Each row is followed by its group, which names the range that a hidden value of the row falls in. A new part has a new value, new ranges and new names.
[ 212 -575   85   58  124   79 -227  436  -76  195  -90   98  106   55
  -48  -79  161 -188 -226   -7   -9  314 -698  497 -251 -466  524  160
 -347  -50    0 -305  375  113  375   97   47] : T
[-279  102  -43  309 -267 -150 -243 -137  254  241 -314  539 -451 -334
  311 -120  107  -83  -29 -217 -227   66  -32 -109  471 -303 -407 -468
  477   24   79  523 -210  439 -220  -97  173] : V
[-303  145   15  326 -133  -97 -312 -123  228  247 -367  614 -381 -285
  319   56  104  -56   62  -96 -313   38 -264 -122  545 -488 -311 -343
  278  163  133  209 -231  424 -108  -11  312] : X
[ 379 -657  149  223  -83  163  -56  374  405  -86  -30   12   54   27
   15   94  427 -110 -487 -203   93  435 -279  211    8  155  260  -26
   72 -304 -218  450  223  202  152  195 -351] : G
[-268   16  362 -148  280  329 -613  276  -53  259  373 -316  254  194
 -502 -273 -233 -204  340  127 -165   56  591  525 -191 -248  314  122
   33   19  159 -520  458 -742  -47 -441  116] : G
[ -42 -130  298  261  -23  474 -370  107  334   -1  326 -275  218  138
 -127  -40   11 -206  -56  198   23  245  592  153  156  239   48   46
  420 -197   40  -58  283 -268 -190 -338 -526] : L
[ -95 -340 -228  244 -581 -154  -93   61  181 -161 -477  625 -352 -229
  352   -2  126   -9 -352 -322   25  132 -137  -63  381  116 -440 -223
  166 -189 -169  598 -147  624  -28 -147  -96] : L
[ 348 -303 -330  207 -208   -7  168   36 -537  -92  -67  -27  -14   78
  593   33 -415  -78 -614  414  278 -427  114  -99 -119  473 -139  243
   58 -472  128 -277  471  239 -322 -291 -498] : M
[ 332  707   86  -90  -44  -35  -81  229 -106  376  253  359  518 -244
 -287 -105 -345  304  207  246  185 -319  117 -158  463 -447  100  144
 -115 -171   11 -281 -501 -285  -71   33  557] : U
[  29  157 -322  -18 -387 -216  117 -402 -389  -51  -43    1  -65 -137
  304 -126 -633 -138 -103  -52  612 -543   61 -143 -232  375  173  252
   86 -199  216 -201  218  -45 -345 -147 -875] : L
[ 284 -524  131  257   78  229 -105  371  358   43  -11   72  168   74
  133  325  457 -192 -434   13  -67  546 -617  157   45 -185  314   44
   37 -200 -155   84  150  240  225  227 -240] : Y
[ 261  400  172  189   25  -66 -115  -92 -340  402  300  620  351   12
  -28 -337 -373  294  206  364   31 -475  243    2  459 -282  103  110
 -265 -232   30 -660 -710  -94 -227  -58  438] : X
[  11  161 -327  -40 -395 -156   77 -345 -383 -110 -105    4    4 -133
  276  -14 -658 -141  -73   -6  641 -516  -87 -146 -208  302  224  371
  -34 -117  230 -348  271  -50 -229 -138 -875] : M
[  49  123 -342  -13 -349 -132   92 -298 -452 -109 -107   60   66  -68
  339   78 -659 -125 -122  112  594 -520 -191 -153 -183  252  236  436
 -138 -138  225 -519  251  -13 -181 -132 -795] : U
[-336  210  -30  283 -136  -84 -318 -103  199  248 -387  600 -329 -299
  316  137   54  -84   85  -52 -290   47 -379 -148  524 -577 -277 -273
  243  210  165  102 -193  402  -53  -17  312] : U
[ 273  -63  264  159   39  -17   12  -94   -1  -29  371  545  319  334
   14  115  -46  285  -60   26  -42 -302  439  -56  366  413  142   97
 -262 -488 -291 -266 -746 -244 -285  111   66] : X
[ -98 -435 -195  255 -547 -142 -107   93  192 -167 -455  629 -369 -172
  351  -13  180  -14 -384 -331  -44  173  -88  -11  362  147 -448 -253
  163 -226 -204  617 -140  616  -28 -164  -55] : L
[ 265 -105  260  129   96  -20    9  -60  -28  -23  357  542  337  373
   22  185  -29  261  -71   36  -71 -276  305  -29  306  347  219  139
 -342 -468 -287 -355 -708 -262 -227  149  101] : U
[ 310  695   74 -107  -85  -74  -69  158 -125  349  241  358  481 -249
 -295 -148 -383  295  231  182  244 -364  134 -145  412 -383  137  158
 -131 -168   15 -270 -502 -298  -90   36  458] : X
[ 259 -571  143  103  110   26 -197  345  -17  209  -47   72  -16   17
  -60 -241  188 -137 -232 -112   -6  224 -416  479 -220 -285  440   10
 -190 -115  -16  -37  331  103  212  104   16] : M
[ 274 -277  405  431  427  305 -187  150  481  294  183 -157   18   52
  134  215  459 -210 -258  141 -252  355 -280   90  136 -225  354 -179
  366  -87   93  124  249   32  -65  327 -168] : X
[-310  132  -72  257 -132  -92 -263  -51  203  197 -388  623 -286 -242
  370  269  123  -93  -11  -68 -315  121 -477 -165  488 -536 -270 -249
  206  138   82  114 -229  428  -21   20  291] : R
[ -76 -352 -191  279 -397  -37 -115  187  200 -163 -477  646 -221 -118
  429  330  208  -19 -402 -109 -146  217 -391 -129  465  -52 -392 -112
   45 -144 -157  324 -122  615   89  -69   80] : T
[ 288 -243 -314  170 -157  -56  169  -62 -529  -54  -36  -82  -79   72
  583   12 -437 -111 -549  334  274 -480  168 -104 -188  494  -91  193
  128 -448  161 -230  486  152 -396 -258 -551] : G
[ 184 -549   61   54  100   67 -220  416  -83  191  -85  155  128   69
  -20  -48  166 -186 -222   -4  -24  335 -709  475 -225 -478  487  161
 -343  -67  -34 -330  286  139  366   81   46] : R
[-235   -6  341 -152  249  372 -625  352  -86  228  336 -265  349  201
 -520 -221 -261 -191  334  203 -119   91  434  542 -160 -332  358  240
 -110   50  156 -679  458 -698   77 -440  144] : X
[ 242 -285 -303  149 -201  -68  123  -29 -557  -25   -9  -41  -89   78
  515 -134 -440 -108 -516  291  248 -441  270   -3 -210  474 -125  150
  119 -470  128 -204  449  141 -389 -349 -478] : L
[-245 -132  -27 -137 -196 -271 -104   94  446  -92 -242  374 -346 -130
   20  304  275  -33 -135 -734 -192  148   17  -78  137  120 -145 -376
  253 -168 -248  909 -142  -45 -106  149  155] : V
[ 273 -216  374  466  472  351 -161  153  478  314  210 -129   99   89
  235  386  484 -235 -296  275 -315  409 -407   -2  190 -300  331 -139
  384 -102   93   -6  186   68  -59  341 -160] : R
[ 271 -308  413  475  430  369 -215  192  482  288  194 -121   83   98
  150  263  479 -217 -271  232 -291  418 -325   96  189 -271  341 -135
  325  -89   79    8  218   69  -14  296 -143] : U
[ 223 -203  341  452  452  353 -179  166  479  318  198 -113  107   84
  249  407  502 -257 -300  272 -345  467 -419   -3  192 -340  281 -150
  424 -102   69    0  166   92  -58  294 -152] : Y
[-314   67  -13  267  -91  -95 -290  -64  206  187 -371  603 -347 -206
  339  206  124  -73    7 -106 -346   66 -349 -117  473 -458 -268 -284
  197  135   92  150 -188  376  -57   12  323] : U
[-386  247  -92  226 -111  -93 -314  -80  139  290 -354  621 -261 -269
  356  210   68 -124   74  -17 -342  127 -458 -148  469 -667 -296 -257
  257  180  117   15 -258  402  -50  -60  337] : Y
[ 234  -31  280  157  124   17  -14  -67   18    6  382  555  367  368
   29  238   -9  257  -43   88 -120 -239  301  -70  376  281  189  123
 -293 -447 -279 -385 -758 -268 -233  148  139] : T
[ 107 -236 -274  -18  157  -82   91    5 -654   25   42  -22   30  294
  560  316 -393 -169 -433  358  -25 -422  -75  -12 -358  230   95  278
 -116 -385  119 -636  421 -104 -300 -195 -235] : Y
[-304  -35 -113 -237  -70 -210 -172  240  287  -47 -321  440 -140  -94
   58  594  233  -72  -79 -507 -278  236 -461  -79  111 -286  -49 -141
    1  -21 -216  403 -126  -30  115  153  350] : Y
[ 282  -79  286  167   -4  -71   34 -161   44  -13  408  556  263  312
  -17  -19  -16  296  -53  -87  -10 -303  559  -33  347  501  134   11
 -184 -536 -331 -101 -824 -242 -356  120    0] : G
[ 380 -588  131  260  -76  219  -84  417  387  -58  -64   27  106   -6
   46  155  401 -111 -479  -73   81  451 -391  169   86   23  237   26
   51 -244 -162  321  251  256  211  176 -289] : X
[-309  102   -5  277 -169 -107 -288 -135  243  182 -376  576 -365 -273
  294  100   91  -78   54 -166 -234   50 -322 -113  469 -428 -232 -288
  235  164  115  215 -191  391  -66   19  186] : X
[ 169 -472  122   38  189   67 -248  404  -28  250  -56  103  113   45
  -73  -33  181 -193 -157  -29  -67  322 -703  464 -226 -541  540  120
 -301  -16    4 -296  308   50  349  143  111] : R
[ -65 -344 -155  239 -418  -71 -118  140  224 -163 -450  577 -262 -152
  337  204  187  -13 -349 -225  -66  169 -278  -79  395   26 -334 -142
   75 -141 -154  431  -95  542   51  -56   -4] : X
[-282   45  289 -118  338  413 -611  363 -100  283  358 -233  414  253
 -370   -9 -194 -253  276  350 -259  199  259  460 -131 -473  310  248
  -50   40  144 -822  395 -638   73 -443  189] : Y
[ 266  300  196  193   16  -83  -98 -135 -327  351  322  635  332   73
  -31 -350 -342  298  191  290   46 -475  281   36  415 -162  148  113
 -307 -269  -18 -638 -752 -110 -241  -30  349] : X
[ 270  -23  241  159  -42  -59   26 -159   20   -6  373  508  262  254
   -7  -26  -70  270  -46  -48   40 -310  519  -52  337  459  119   37
 -153 -498 -279 -120 -744 -221 -343   85  -43] : G

Next part:
[ 216  133   -8 -144   96 -307  173  -88  -62  335  -63  -49    3   22
  300 -156 -173  -87   16  311  101  322 -282 -428  114   -4  250 -216
   62 -243 -194   55   53  -95   66  257  242] : z455
[ 165  193   18 -280  -26  115  -74  196 -151   52  -56  -98  331 -238
   18  173   -6   22   34  -47  458  -86  329  -61 -233   37  -71   56
 -140  204  119  -52  223   -2 -120  -72 -190] : z753
[ 146 -347 -130  187   34   47  162 -130 -199    8 -252   74   65  214
 -223 -234  -27   69  -28 -142 -144  -59 -188   -7   62  142  -66  283
  210  -42  230 -166   25 -119   47  -47  244] : Z519
[ -25   91  -92 -134  129  -95  -15   59   32  268  -31 -114  215  -99
   36   47 -111  -34   -9  197  238  215   77 -157   11   46   21  -62
 -100   89  -21  -24  202   29 -133  -44  -77] : Z105
[   2   65   33  159 -311  -12   26   -2 -228 -314   87   56 -362  211
  187 -157  -42   39  204  -59  -30 -233 -268 -130   -5  -50   88  -43
   69 -117   13  199 -173   69   11  314  -85] : Z105
[-215 -387 -217  158  222   40  202 -140  110  134  -54   97 -350  205
 -115 -260  -52  193 -195  107 -202  261 -131  -74  233  250  189   89
  199  -66  -13 -153  -24  -22   -2  -79  -41] : Z519
[-134 -111   83   19 -322  -22   92  124  -58 -252  167  124 -407   16
  153 -115  -96  148   21  120  128   80   80 -166   39  151  315 -191
  -62  183  -81  142  -15  190 -165  124 -308] : Z258
[-153   22  -12 -115 -140  -16    7  147  188   80   36  109 -209  -74
   68  -43  -81  135  -92  202  173  300   62  -34   45  309   97  -19
 -119   43  -80  -11   83   -9 -192  -34 -318] : Z105
[-110 -203 -107  -91   53  116   85   87  -88  -57  -19  -28  117  -24
 -104  -11  -71  159  -93   -7  229  -23  221  -61   31   42  132    2
  -28  324   90  -60  137  163 -165 -165 -148] : Z258
[-296 -223  -29  213 -155  204   79   -2 -156 -306  167   58 -602   74
   18 -116  -11  269  -66   49  176 -135  230 -130   38  100  321 -153
   15  350   67   85  -72  129 -121  -50 -527] : z753
[ 126  223   71  123 -230   32 -130   55 -294 -139   67  -93  -23  -65
  106   54  -33  -91  232  -18  270 -219  161 -164 -204  -70  -48  -92
 -113  187  128  173  112   50  -93  121 -267] : Z892
[  93 -187 -218 -124  130  183  197   26  111  124 -126   -4  147   50
 -154 -105  -71  167 -195  -40   86  101   48   11  -15  272  -23  213
   46   41   75 -181  107  -23  -61 -186   61] : Z258
[ -91 -200  -35  -93   97   -8   32   70 -156   69  -73  -22  111  -69
  -97   28   -2   84  -26   27  181   59  164  -72    7   52  103   55
   22  183  111 -134  137   43  -81  -72  -90] : z934
[ 200   16   74 -370   91 -376  173   92 -214  316   -5 -210  401 -183
  220   84 -146 -131   87  307  363  273   28 -447  -36 -112  316 -273
  -66   78 -118    2  199  109  -11  203  279] : z101
[  48 -179   27  -47 -152  100   93  139 -190 -170   85  -32  -41  -76
  -34   26   -6   94   41  -56  215  -77  290 -100 -176  130  148   -2
  -40  270  108  -21   98  170  -88   14 -170] : Z519
[ -37 -114  -87  273 -220  286  -45   -6   -7 -210 -110  217 -368  172
 -182 -185   62  181  -20 -217 -127 -143  -59  221  -47  345 -220  366
   90  -71  225  -81  -57 -168  -58  -77 -288] : Z105
[  -9 -201  -43  -24  -48  175   58   41 -250 -136 -158   50   46   22
 -147  -52   17  194  -63 -137  224 -202  120   16  -19   61   27  165
   63  223  232 -119   42  -54  -68 -140 -119] : z753
[  89  -70 -258  131  126   72  196 -172  -13   42  -84  -38 -104  325
    8 -258  -91   66  -20  -46 -174  -71 -396 -105   97   37  -19  135
  200 -263   18   -7 -118  -48  101  100  232] : Z519
[  27  -76 -113  -30  157  -71  195  -32   13  212  156 -183 -137  -17
  121  -34  -91   -9  -14  245  114  237   95 -330  -63  110  265 -188
    1   40 -111   10   85  124   15  103  -31] : z934
[ 206   83 -153  194 -204  264   75  -49   64 -177  -53  128 -217  222
   -3 -256  -88   95  -11 -164 -106 -131 -164   38  -48  239 -168  194
   52 -133   62   81  -30  -63  -53   11  -84] : Z418
[ 208  121  -34 -145   72 -108   10   88   73  329  -17  -92  268 -195
   51   42 -127 -122   12  192  209  343  200 -200 -115  191   -9  -56
 -138   67  -49  -32  319   29 -129  -15  -32] : Z258
[ 152  174 -194 -129  200   31   94   -4  109  216   36 -142  186   -3
  122  -45 -166  -44  -32  115  132  152   31 -228  -19   17   38  -98
  -47  -17 -122   57  177  116  -73    8   29] : Z418
[   9  185 -165  110   46  -49   55 -130  -86   57   15 -135  -90  214
  175 -135 -129  -32   99  114   50  -92 -328 -231   78 -143   26 -101
   48 -142  -40  162  -76   -3   22  172   46] : z101
[ 183   58  115   94 -151   54 -106   48 -304  -73  -59   51  -47 -122
    9    3   27  -36  134  -84  185  -96  241 -108 -177   78  -28   42
  -13  138  173    4  167  -63  -54   54 -237] : z455
[  14   42 -108  203   14  278 -163  -70  -82  -44 -286  228 -147  124
 -176 -165   72  136  -44 -255  -78 -166  -88  210   37  184 -317  409
  150 -151  255 -141   22 -313  -26 -137 -241] : z455
[ 142   68   35  -88 -106 -227   50    7 -302   27 -117  -67  241   62
  133  -56 -113  -77  165   72  181  -71 -255 -232   44 -175   65  -66
   18  -31   44   78   28   -7  -12  203  228] : z934
[-235  -58 -122 -220   -1   12  175  117  155    1  137  -24 -151   12
  143  -62 -162  216 -157  234  252  191   40 -179  140   92  327 -207
  -87  169 -176   65   12  208 -184  -33 -205] : Z258
[ 222   60  -72   49  -39   61   59  -50  -69   78 -128   33  -54   86
   15 -135  -22   12   27  -44    5   -6 -148  -65  -76  172 -106  174
   84 -190   83  -48   18 -182   50   75   42] : Z892
[ -97 -250  -81  458  -71  274  -19 -139 -235 -199  -64  108 -414  119
 -201 -186   23  164  -44 -114   15 -194  208  -11    6  162    9  101
   96  296  282  -26   45  -76  -83 -179 -413] : z455
[-283 -229   88  178 -292   51   -9   64 -223 -360   75  186 -524  102
   14 -118   37  201   65  -35   26 -123   20  -17   70   91  211   -9
   62  150   92   54 -112   78  -97   99 -381] : z934
[ 216 -101 -122  222   20  173   24 -121 -255  -10 -217  -13   95  130
 -194 -125   18   12   47 -199    3 -229  -37    8 -100   79 -211  283
  130   13  296 -104   69 -171   43  -72   54] : Z892
[ -26   15  -21  -80   15  -66   20   18  -85  137 -103   11   40  -47
   47  -50  -88   62  -47  155  244  125   16 -158   80   50  101  -51
  -28  102   24  -22  116  -73 -107  -43 -114] : z753
[-104 -313  -98    5   54  100  142   -2  -73  -76  -74  118 -218  145
  -95 -154   36  203  -80  -99  -98    3  -90   20   76  171  113  200
  193  -80   77 -158  -69   -9   32   17  -15] : Z105
[ 198  309   31 -177 -167  -19  -43  167  -97   -9  104 -137  143 -117
  198  107  -68  -87  181   35  299  -54   91 -167 -237    1  -28  -77
 -153   15  -23  130  113  102  -77  186 -100] : Z105
[ -73 -127   69  -21 -129 -141   28   75 -330  -82   12  -82  109  -57
   30   32  -83   11  111  112  311  -59  127 -224    8 -121  211 -172
  -70  347  100   67  113  152 -137   44  -92] : z934
[  92  257  -82 -239   -4  -13   -4  117   73  170  -26  -87  186  -60
  124   43  -90   -4   20  100  252   92  -53  -90  -77   78  -71   28
 -104  -89  -46   15   95  -29  -85   51  -39] : z934
[ -82 -150 -134 -177   16  116  113   86  -81  -23 -122  -36  186   38
 -110  -16  -49  200 -109  -29  267  -97   13   12   32   52   33  132
    0  175  134 -111   28   10 -105 -149  -21] : z934
[ 180  -36   -3 -315  211 -313  168   38 -187  259  -34 -140  367  -63
  186   -2 -133 -116   81  167  137  224  -91 -377   51 -156  271 -173
   63  -73 -135  -24  155  153   39  233  367] : Z258
[ -29 -388 -203  203  205  124  223 -155  -23  137  -58  -18 -239  138
 -183 -186   -4  137 -147   40  -91  126   43 -103   27  265  118  132
  174   46  115 -184   35  -62   52 -116  -24] : z101
[ 269  239  -94 -152   67 -233  135  -55   38  247  -61  -45  122  138
  282 -171 -180 -125   88  149  -60  205 -459 -283   86  -25   43  -61
   77 -424 -202   91    4  -34   73  315  364] : Z258
[ -53 -100  113   84 -253   97  -33   54 -232 -254  -79  249 -378   32
   24 -138   42  183   15 -105   73 -107   29   -5   30  144  105   91
   88   42  121  -14  -42  -96  -59   61 -302] : z455
[  38    5   43 -106  -98    3   25  102 -186  -68   26  -14  -51  -51
   83   20    3   49   82   -4  194  -51   80 -124 -101   36  107   -5
   -1   48   41    4   37   43  -28  119 -120] : z101
[ 216  -92   73 -150  129 -181   90    9 -224  268 -129  -12  175 -170
   59  -22  -58  -51   -8  144  205  253  155 -302  -21   69  205  -78
   45   67   18 -118  234  -62    1   56   90] : z455
[ -53 -307  -44  278  -19 -101  137 -138 -317 -131    4   -3 -175  198
   -9 -209  -99   15   90   37  -73  -65 -100 -258  143 -102  248 -127
  143  157   77   77    3  151  -15  115   56] : Z258

Part 3:
[  31   12   94  -51  279 -245  -39   53 -226   -8   53 -226  147  -74
  207   80   84  -51   14 -208 -154  198  -53  112  162  -97   15  -66
 -204   51   39 -266 -126   -1 -183   47  -24] : z172
[  72  -23  177   50  240  -76  -94  -54 -150   20  102  -50   67  -97
   28  -83    8    5   74 -150 -111  143   44   86 -146   63  151   53
  -39   82  -64  -56   96  257 -206  -44   48] : Z924
[  71  -31  189   30  133  159  -67 -190  -67 -107 -129 -127 -146  -40
   87   83  230   34  -65   11   54   43  120  110  -88  219  183  182
   29  -94  -28    2  171  -63   23   17   15] : Z458
[   8 -137  186  -22  -19  115 -123 -172   89 -262  -17    1  -32  -44
  102    4  231  187   70   25  -50   23   87  -51 -150  243  177 -129
   17  -25  -51   87 -104  -86   81  -64   88] : z309
[   7  -66   79    5   91   68  -61  -61  -69 -136  -17 -147   11  -88
  156   78  171   12    8  -43  -20   74   25   -2   44  116   42   17
  -11   13    0  -36  -61  -63    2   23   34] : z172
[  -1  -46  133 -482 -180  102  182 -108  267 -119  -95  125 -277   66
  -86  103  125  -15  -35  170  126 -108   54  -41  118  151  -85  -21
  -64  -70 -139  124  -54 -179  227  -47  130] : Z347
[  88  -47   79   36  230 -185  -79   66 -142   25   56 -138  111   -8
   45  -64   17   13   46 -106 -120  145  -25   79    6   -1  123  -64
  -63   69   54  -43  -44  193 -157   95  -50] : z186
[ 180    0 -270  377   -3  339  -76   -7  -61 -104 -255 -378 -120 -119
    3   74   50 -113 -190  219  264  141   31  159  114    0  -20  143
  186 -122   75   42  119 -109   85  247 -266] : z351
[  20  -48  183 -129  183 -117   25    4  -55   13  140  -35   30  -54
   41  -77   48  -26    6  -47  -27   90  -75   21   -5   48   67  109
 -166  149  -40 -109   56  172 -139   34   11] : Z924
[  87 -108  -20 -141  -37   79    8   60  -27  114 -181   15 -242   72
 -106  185  138 -148 -105   -7   40 -124  121   45  250  160 -199  124
   56 -126   85  245   -3 -170  100  137   34] : z148
[  46  -12  253 -102  266 -110   10  -75 -109  -70   68 -173   44  -95
  174   -9  155  -17    6  -71  -39  201  -42   45  -63   53  161   45
 -109   55    2 -139   54  142 -131   -5   35] : Z347
[  16   -2  205  -61  208 -100  -19  -73 -126   -9   53  -38    5  -17
  106   33   83  -29   17  -97  -68   87   21  108    6   38  104  113
 -144   32  -51 -128   69   61 -125  -22   22] : z186
[  61  -47  -25  -39   12  -48  -12   36  -24  -29  -94  -46  -52   27
   33  131   53  -92  -14    3  -17   51   55   71  186  -35 -102  -90
  -10  -97   48   78 -127 -112   35   58  -16] : z351
[  58  -62   -2 -172   18   21   53   64  -45   45  -73  -86 -130  -61
   19  158  126 -178 -100  -27   46   22    6   20  258   36 -229   69
  -61  -42   50   39  -58 -145   13   87   20] : z309
[ 103  -95   88   53  132 -159 -113   37  -44   28   33   -8   14   12
  -71  -93   24   71  -34  -40  -67   69   -7  132  -17   19   83  -24
 -170   45   14  -67   10   54 -129  112  -98] : z816
[-138 -116  219 -205  -85 -172   32  -48   86  -80  201  429    2  139
   94   86   23  -84  182  -13 -165  -92   46  -51  119   -9 -106  -86
 -186   30  -79  149 -221  -77    3 -201  138] : Z924
[  96   -7   55   60  292   14 -114  -56 -142  -83 -171 -419   59  -98
   78   -6  121  184  -35 -108   18  128   62   71  -87  156  267   53
  115   26    3 -149  100  128  -13  190   55] : z309
[-112 -146  326 -279   76 -145   93  -29   65  -41  225  199  -37   36
  114  -16  172  -47   -7   41    0  -50 -119  -86   75  114  -16  207
 -297  178  -19  -50    7    1  -42   -3   71] : z816
[  17 -183  202  199 -147  334 -112 -229  145 -314  152  125 -153 -115
  118  -85  306   42  -97  279  128   44  -71   23 -160  232  116  154
 -234   37  -56    1   67 -236   -3  -68 -236] : Z924
[ -73  -76   50  -21  -68  -21   57  -23   79 -182   65  104    8  107
  180   95   68 -106   79  175   16   18  -33  -39  167  -40  -27  -52
  -42  -11   36  138 -185  -87  103  -17  -44] : Z458
[ 111  -79  -74  110   35  -43 -109   41   71  -40  -69  -64   24   54
 -174 -150 -105  169   23   75   19   21   41   79  -71   40  155 -100
   63   46  -34   67   -3  163   22  174  -65] : z816
[ -18 -134   44 -301 -174  -45   40   30  107  -25  -78  208 -180  101
  -11  231  148 -107   -9   -2  -56 -133   94  -25  311   60 -288 -126
 -104 -131   22  199 -259 -345  146  -22  104] : z309
[ -88   67  153 -274   37  -92  130 -135  128 -252   68  -31   65   -2
  168   18  -12   68  119   82   15  109  -43   -2   24  -79  127 -132
 -139   68 -201 -201 -123   20   63 -118   93] : z309
[ -12  -37  -53  -34   85    9   43   35  -11  -57 -159 -161   -3  112
   62  105   16  -15   41   75   80  -38   66  -42  149   72   63   68
  236  -13   65  178  -29   94  179  184   92] : Z458
[  90  -54   -6 -339 -111  -69  116   77   89   71 -130   71 -247   83
 -111  183   89 -174 -127   56   41  -46   31   95  342  -24 -286  -64
 -166 -146   26   90 -130 -287   89   71  -31] : Z347
[ -37  -57   77  -63   60   -7  -26  -65   63 -234   43 -111  130  -34
  135  -46   42  145  159   23  -41   87    4 -106  -77   87  183 -170
   92   95  -66   30 -157  151   66  -12  120] : z309
[  49   49  -23    4  158  -86  -63  -33  -65 -144  -78 -264  133  -37
   90    4  -31  139   84  -76  -69  152   39   96   11  -43  177 -188
   14   16  -84 -177 -115   69  -14   50   15] : z172
[  21  -68   40 -310 -136   80  115    6  123  103   -8  252 -232   22
 -212   66  -49 -170   10   29   55 -140  105  -25  132   99 -245  108
   17   -6 -127  243   28   14   68  -59  165] : z816
[   5   -5  -96   17  124 -179  -26   91  -45  -99  -59 -208  176   49
  107   34  -73   57   95  -19  -54  108   -9   18  151 -115   67 -200
   58   35   31  -44 -209   87   38  140    9] : z309
[ 107    6 -105   57  137 -261  -62  131  -47  -27  -26 -161  178  100
  -24  -80 -160   76  123  -24 -128  155   -5  107   68 -154  141 -322
   27   20   35    4 -204  212  -57  134  -94] : z148
[-102   71  192 -378 -157   43  133 -265  213 -259  -51  217 -160   60
   89  187   48   22   95   90   14  -42  132   67   74  -14  -12 -117
 -162 -126 -299  -88 -117 -285  174 -279  169] : z309
[  -6  100   99 -220   56 -138  141  -62    3  -67   29   37  -19   27
  108  119  -60 -167   74   20  -23  136   16  116  152 -187  -51  -89
 -132  -57 -119  -88  -86   -5  -27 -136   33] : Z347
[  41  -75   78 -368 -194  104   69  -74  153  -45 -134  151 -299   14
  -93  199  166  -77  -78   33   36 -109  121   36  202  127 -239  -55
 -118 -159  -93  114 -110 -357  147  -70  100] : z309
[  12  -70  195 -289 -126 -178   61  -65  193 -183  107  215  -75   85
   60   30  116    2   32  117  -85   73  -56   68  105  -72  -35 -306
 -359  -60  -65  -43 -270 -241   14 -133  -82] : Z347
[ -65  -65  139 -546  -84 -162  256   94   64   97   56  215 -202   61
   56  266  127 -350  -69    1   12  -71  -53  -44  467  -66 -446   65
 -272  -38   25   70 -178 -265   52  -44  114] : z351
[  64  -51 -145  -40  -15  -11  -26  110  -55    5  -80  -97    3  -24
   -8  117  -14 -104   38  -67  -58   41   60   11  229  -29 -180 -156
   79  -44   37  124 -208  -46   25   68   28] : z172
[  -2 -130  188  -73   -9    8  -81 -112   76 -209   51   76   17  -17
  102    2  159  105  139   -6 -110   51   76  -77 -115  160  117 -202
   30  -12  -29  160 -171   15   41 -109  126] : z351
[  -6  124   17 -190   69 -149  112  -74   86 -174  -98 -146   29   70
   84   60  -86   68   27  100   59  117  -11  147  127 -182  118 -139
 -132  -30 -157 -260  -84  -55   84   21  -21] : z351
[  60   -9   82   47  218 -103 -116  -36 -158  -92  -33 -230  102  -79
  150   43  106   77   25 -152 -118  165   31  111   16   12  131  -98
  -81   -2   -4 -183  -78   -7 -105   37   -8] : z172
[  48 -108   30  157  104   30 -201  -54  -88 -134 -124 -129   65   -8
   92   64  126  144   98 -107 -115   37  164    2  -61  165  150 -134
  192  -68   48  146 -113   13   45   51  104] : z309
[  28  -72 -116  -47   38  -70   36  134  -15   11 -147 -122  -16  120
   18  126   11  -85   -1   55   41  -25   32  -18  268   -4  -84  -22
  149  -41  134  200 -130    4  140  219   20] : Z347
[  79   74   31  -85  262 -193   52   79 -145   83   81 -186  119  -59
    8  -76 -142  -86   64 -107  -55  195  -55   94   44 -119   68   -1
  -50  125  -58 -144   31  335 -189   53   -2] : z186
[ 193  -25 -386  319  191  228  -74  199 -160  147 -295 -540  -15  -72
 -197  -60 -130  -28 -149   70  258   25   32   51  111  110   44  304
  432   78  123  134  246  320   69  509 -107] : Z924
[-112  -50   19  343  -98  399   71 -177    6 -342   99  -49  -83 -133
  430  185  242 -331 -125  394  310  131 -139   -5  186  -45 -111  390
  -88  -10   52  -25   66 -303   89  -24 -262] : z351
